Below are the code and all the weights of a small trained network. Each question names an input and a class and asks about switching units off, where a switched-off unit gives its printed mean instead of its output.

import numpy as np


def w(rows, s, z=0):
    codes = np.array(rows[::2]) - 128.0
    scale = np.full(codes.shape[1], s)
    scale[-1] = z or s
    return codes * scale


def norm(h):
    return h / np.sqrt((h * h).mean(-1, keepdims=True) + 1e-5)


def f(y):
    return y / 2 * (1 + np.tanh(0.7978845608 * (y + 0.044715 * y**3)))


def log_softmax(a):
    a = a - a.max(-1, keepdims=True)
    return a - np.log(np.exp(a).sum(-1, keepdims=True))


def net(x, mask):
    res = np.array(x, float).reshape(1, 7) / 4 @ E
    u = 0
    for l in range(3):
        y = f(norm(res) @ A[l][:, :-1].T + A[l][:, -1])
        res = res + np.where(mask[u : u + 5], y, B[l][:, -1]) @ B[l][:, :-1]
        u += 5
    return log_softmax(norm(res)[-1] @ U[:, :-1].T + U[:, -1])


A, B = {}, {}
E = w([
[237,134,235],'x0',
[170,66,2],'x1',
[195,114,71],'x2',
[157,171,109],'x3',
[120,12,161],'x4',
[226,155,61],'x5',
[126,122,205],'x6',
],0.0061)
A[0] = w([
[180,250,84,187],'0.n1',
[158,87,97,5],'0.n2',
[179,2,157,32],'0.n3',
[102,109,149,182],'0.n4',
[159,231,212,229],'0.n5',
],0.0091,0.0022)
B[0] = w([
[125,159,3,229],'0.n1',
[136,106,172,123],'0.n2',
[122,40,117,166],'0.n3',
[232,164,141,149],'0.n4',
[228,170,120,253],'0.n5',
],0.0064,0.0052)
A[1] = w([
[167,147,99,103],'1.n1',
[119,59,128,251],'1.n2',
[147,141,169,138],'1.n3',
[50,85,251,233],'1.n4',
[200,82,150,128],'1.n5',
],0.012,0.0031)
B[1] = w([
[72,50,128,170],'1.n1',
[151,163,1,198],'1.n2',
[128,112,105,153],'1.n3',
[174,156,104,253],'1.n4',
[82,189,8,186],'1.n5',
],0.0092,0.0051)
A[2] = w([
[167,56,128,3],'2.n1',
[189,254,228,207],'2.n2',
[212,110,159,202],'2.n3',
[172,98,92,124],'2.n4',
[172,30,81,157],'2.n5',
],0.0093,0.003)
B[2] = w([
[112,185,143,113],'2.n1',
[164,130,104,253],'2.n2',
[142,118,95,170],'2.n3',
[254,149,136,170],'2.n4',
[220,18,120,187],'2.n5',
],0.0058,0.0064)
U = w([
[219,116,9,215],'0',
[29,254,73,119],'1',
[142,152,208,29],'2',
[190,208,220,146],'3',
[81,155,178,2],'4',
[130,103,168,4],'5',
[184,182,172,146],'6',
],0.012,0.0061)

Each question gives the input, the list of numbers given to net, and the class t.
The units are the neurons (one row each of A and B). Each row of codes is followed by its name. A weight is (code - 128) times the scale printed after its matrix; where a second scale follows, it is the last column's (A, B and U).
mask holds one flag per neuron, layer by layer. A switched-off neuron (its flag False) gives its mean, the last column of its row in B, instead of its output. The means were averaged over made-up inputs and are rounded, as every weight is.
A unit's drop is (log p(t) with every unit on - log p(t) with that unit switched off) / (log p(t) with every unit on - log p(t) with every unit switched off).
The circuit of an input: a set's keep is (log p(t) with only the set's units on - log p(t) with every unit switched off) / (log p(t) with every unit on - log p(t) with every unit switched off). Starting from the 12 units with the biggest drops (on a tie, the unit counted first), units are removed one at a time, each time the one whose removal leaves the highest keep (on an exact tie, the one counted first), for as long as the keep stays at least 0.8.
units of the circuit, in order: the units of the circuit, biggest drop first
top k neurons: the k neurons with the biggest drops, biggest first
k most important neurons of layer l: the k neurons of layer l with the biggest drops, biggest first
drop when u is switched off: that unit's drop, to one decimal
input [-1,-7,-8,2,0,-4,-6], class 3: units of the circuit, in order	(1.n5, 0.n1)
input [1,-4,3,-4,-4,-5,-3], class 3: units of the circuit, in order	(1.n2, 1.n5)
input [-4,2,6,2,-7,-3,-2], class 1: 3 most important neurons of layer 0	(0.n5, 0.n3, 0.n4)
input [-4,1,0,0,-4,3,5], class 1: top 2 neurons	(0.n5, 2.n5)
input [6,0,-6,-8,3,-8,0], class 0: units of the circuit, in order	(1.n4, 1.n2)
input [-7,-2,5,-1,-7,2,2], class 1: 2 most important neurons of layer 2	(2.n5, 2.n2)
input [-6,5,-4,-8,-7,3,1], class 1: top neuron	(0.n5)
input [6,-1,0,2,8,-8,6], class 0: top 3 neurons	(1.n4, 1.n2, 1.n5)
input [-6,-4,1,5,4,-7,5], class 6: 2 most important neurons of layer 1	(1.n5, 1.n4)
input [-2,5,-1,2,-8,-1,4], class 1: 3 most important neurons of layer 0	(0.n5, 0.n3, 0.n4)
input [-1,-4,0,0,2,-6,1], class 3: drop when 2.n2 is switched off	-0.1
input [-4,2,-3,7,-1,-6,-8], class 1: drop when 2.n3 is switched off	0.0
input [-5,3,-1,-4,-4,-3,1], class 1: drop when 0.n3 is switched off	0.1
